| -2.02 | +2.15 | +0.64 | +0.80 | +7.40 | +1.09 | -0.12 | +1.26 | -0.54 | -1.86 | +1.37 | -0.81 | +2.89 | +0.87 | +0.32 | +0.17 | -0.08 | +0.52 | +0.05 | +2.16 | -1.66 | +0.13 | -1.24 | +0.97 | -1.53 | +0.90 | => RJ & (86)
| -1.82 | +2.13 | +1.08 | +0.41 | +5.81 | +1.11 | -0.19 | +0.98 | -1.09 | -0.61 | +1.12 | -0.58 | +1.47 | +0.92 | +0.27 | -0.18 | -0.33 | -0.52 | -0.50 | +1.39 | -1.60 | +0.15 | -0.77 | +0.69 | -0.10 | +0.78 | => RJ & (86)
| -0.22 | +1.41 | +0.50 | +0.46 | +8.58 | +0.71 | -0.53 | +0.78 | -0.77 | -1.76 | +0.38 | -0.45 | +2.33 | +0.58 | -0.15 | +1.01 | -0.39 | +0.30 | -1.55 | +0.12 | -1.38 | +0.89 | -0.70 | +0.48 | -0.15 | +1.43 | => RJ & (86)
| +0.14 | +1.44 | +1.25 | -0.29 | +7.04 | +0.98 | -0.11 | +0.88 | +0.36 | -0.77 | +0.69 | -0.59 | +1.75 | +0.31 | +0.07 | +1.90 | -0.46 | -0.68 | -1.20 | +0.24 | -1.31 | +0.74 | -0.73 | +0.30 | +0.30 | +0.62 | => RJ & (86)
| -0.74 | +1.69 | +1.18 | +0.30 | +6.40 | +0.83 | -0.30 | +0.66 | -0.25 | -1.24 | +0.95 | -0.61 | +1.68 | +0.57 | +0.33 | +1.00 | -0.17 | -0.07 | -0.27 | +1.94 | -0.86 | +0.15 | -0.49 | +0.51 | -0.15 | +0.26 | => RJ & (86)
| -1.00 | +2.02 | +1.11 | +0.54 | +7.61 | +1.11 | -0.43 | +0.55 | -0.66 | -1.67 | +0.76 | -0.51 | +2.40 | +0.05 | -0.10 | +0.59 | -0.21 | +0.40 | -0.40 | +1.48 | -0.98 | +0.71 | -0.46 | +1.01 | -0.48 | +0.53 | => RJ & (86)
| -1.27 | +1.88 | +1.54 | +0.28 | +5.59 | +1.74 | +0.03 | +0.74 | -0.82 | -0.41 | +1.65 | -0.41 | +1.54 | +0.47 | +0.41 | -0.62 | +0.16 | -1.26 | +0.12 | +1.93 | -1.68 | -0.51 | -0.65 | +0.73 | -0.24 | +0.94 | => RJ & (81)
| -1.10 | +1.43 | +1.08 | +0.40 | +6.31 | +0.80 | -0.21 | +0.54 | -0.45 | -0.98 | +0.52 | -0.17 | +1.17 | +0.40 | +0.85 | +0.47 | -0.25 | -0.48 | -0.32 | +0.23 | -1.26 | +0.06 | -0.93 | +0.48 | -0.10 | +0.68 | => RJ & (86)
| -1.31 | +1.54 | +0.89 | +0.42 | +8.02 | +1.05 | -0.20 | -0.22 | -0.24 | -2.16 | +0.75 | -1.00 | +2.17 | +0.82 | +0.43 | +0.57 | +0.03 | +0.81 | -0.04 | +1.56 | -0.69 | +0.04 | -0.64 | +0.00 | -0.74 | +0.74 | => RJ & (86)
| -1.05 | +1.62 | +0.48 | +0.36 | +4.91 | +1.16 | -0.49 | +0.57 | -0.54 | -1.28 | +0.82 | -0.45 | +2.74 | +0.89 | +0.29 | +0.24 | +0.18 | +0.70 | +0.10 | +1.90 | -0.39 | +0.73 | +0.14 | +0.83 | -0.99 | +0.37 | => RJ & (86)
| -2.78 | +2.03 | +1.56 | +0.17 | +5.84 | +1.09 | +0.17 | +0.77 | -0.66 | -0.68 | +1.30 | -0.28 | +1.59 | +0.44 | +0.93 | -0.33 | -0.31 | -1.38 | -0.12 | +2.12 | -2.00 | -0.23 | -1.01 | +0.50 | -1.05 | +1.00 | => RJ & (81)
| -0.64 | +1.38 | +0.89 | +0.41 | +5.19 | +0.46 | -0.08 | +0.34 | -0.65 | -1.08 | +0.24 | -0.62 | +1.34 | +0.28 | +0.23 | +0.59 | -1.29 | +0.27 | -0.85 | +0.76 | -0.78 | +0.74 | -0.46 | +0.56 | -0.10 | +1.10 | => RJ & (86)
| +0.32 | +1.09 | +0.70 | +0.41 | +4.97 | +0.85 | -0.50 | +0.36 | -0.32 | -1.19 | +0.43 | -0.08 | +2.03 | +0.19 | -0.34 | +0.78 | +0.28 | +0.35 | -1.06 | +0.26 | -0.36 | +0.48 | -0.12 | +0.69 | -0.06 | +0.84 | => RJ & (86)
| -1.71 | +2.07 | +1.19 | +0.61 | +6.23 | +1.41 | -0.12 | +0.97 | -1.12 | -0.76 | +1.27 | +0.03 | +1.78 | +0.57 | +0.46 | -0.62 | -0.52 | -0.75 | +0.36 | +2.68 | -1.91 | +0.09 | -1.01 | +0.12 | -0.51 | +0.61 | => RJ & (81)
| -1.86 | +1.68 | -0.16 | +0.63 | +5.22 | +1.13 | -0.11 | +0.83 | +0.06 | -1.41 | +1.23 | -1.56 | +2.30 | +0.89 | +0.45 | +0.11 | +0.11 | +0.45 | +0.47 | +2.81 | -0.89 | -0.42 | -0.27 | +0.41 | -1.28 | +0.40 | => RJ & (86)
| -0.15 | +1.68 | +0.42 | -0.49 | +6.45 | +0.94 | -0.09 | +0.43 | -0.43 | -1.41 | +0.32 | -0.51 | +1.88 | +0.17 | +0.06 | +0.65 | -0.31 | +0.53 | -0.65 | +0.64 | -0.77 | +0.54 | -0.62 | +0.69 | +0.67 | +0.62 | => RJ & (86)
| -2.63 | +2.27 | +1.56 | -1.55 | +6.79 | +1.13 | -0.13 | +0.67 | -0.67 | -0.63 | +1.43 | -0.47 | +1.82 | +0.59 | +0.64 | -0.36 | -0.18 | -1.39 | -0.18 | +2.13 | -1.85 | +0.08 | -1.35 | +0.59 | -0.37 | +1.02 | => RJ & (81)
| +0.51 | +1.32 | +1.11 | +0.36 | +7.08 | +1.34 | -0.45 | +0.57 | -0.56 | -1.64 | +0.61 | -0.22 | +2.01 | +0.10 | -0.03 | +1.23 | -0.02 | -0.06 | -0.70 | +0.57 | -1.12 | +0.86 | +0.49 | +0.59 | -0.06 | +0.36 | => RJ & (86)
| +1.43 | +0.63 | +0.22 | +0.21 | +4.35 | +0.71 | -0.60 | +0.26 | -0.49 | -0.53 | +0.01 | -0.40 | +1.39 | +1.11 | +0.35 | -0.17 | -0.44 | +1.08 | -1.38 | -1.17 | -1.14 | +1.02 | -0.11 | +0.78 | +0.42 | +0.68 | => CR & (86)
| +0.00 | +1.95 | +1.06 | +0.76 | +7.02 | +1.28 | -0.61 | +0.68 | -0.69 | -1.12 | +1.20 | -0.31 | +1.67 | +0.57 | +0.14 | +0.07 | +0.31 | -0.31 | -1.16 | +0.89 | -1.43 | +0.89 | -0.34 | +0.44 | -0.13 | +0.48 | => RJ & (86)
| +0.24 | +1.17 | +0.39 | +0.31 | +5.00 | +0.87 | +0.35 | +0.61 | -0.45 | -0.68 | +0.48 | -0.36 | +1.45 | +0.54 | +0.05 | -1.25 | -0.66 | +1.83 | -0.67 | +0.01 | -1.98 | +0.35 | -0.43 | +1.37 | -0.22 | +0.76 | => CR & (86)
| -1.22 | +0.91 | +1.27 | +0.50 | +7.62 | +1.87 | -0.69 | +0.27 | -0.88 | -0.55 | +1.56 | +0.03 | +0.96 | +0.52 | +0.39 | -0.31 | -0.70 | -1.44 | -1.15 | +0.32 | -2.36 | +0.85 | -1.16 | +0.46 | +0.24 | +1.25 | => RJ & (81)
| -0.55 | +1.70 | +1.09 | +0.23 | +7.07 | +1.10 | +0.21 | +0.82 | -0.59 | -0.89 | +1.02 | +0.00 | +1.69 | +0.46 | +0.23 | +0.23 | +0.50 | -0.97 | -0.33 | +0.79 | -2.16 | +0.05 | -0.57 | +0.18 | -0.16 | +0.65 | => RJ & (81)
| -0.62 | +1.64 | +1.09 | +0.24 | +4.88 | +1.24 | +0.32 | +0.46 | -0.24 | -0.12 | +1.30 | -0.10 | +0.84 | +0.42 | +0.21 | -0.71 | -1.22 | -1.31 | -0.05 | +1.27 | -1.62 | +0.08 | -0.94 | +0.72 | +0.02 | +0.62 | => RJ & (81)
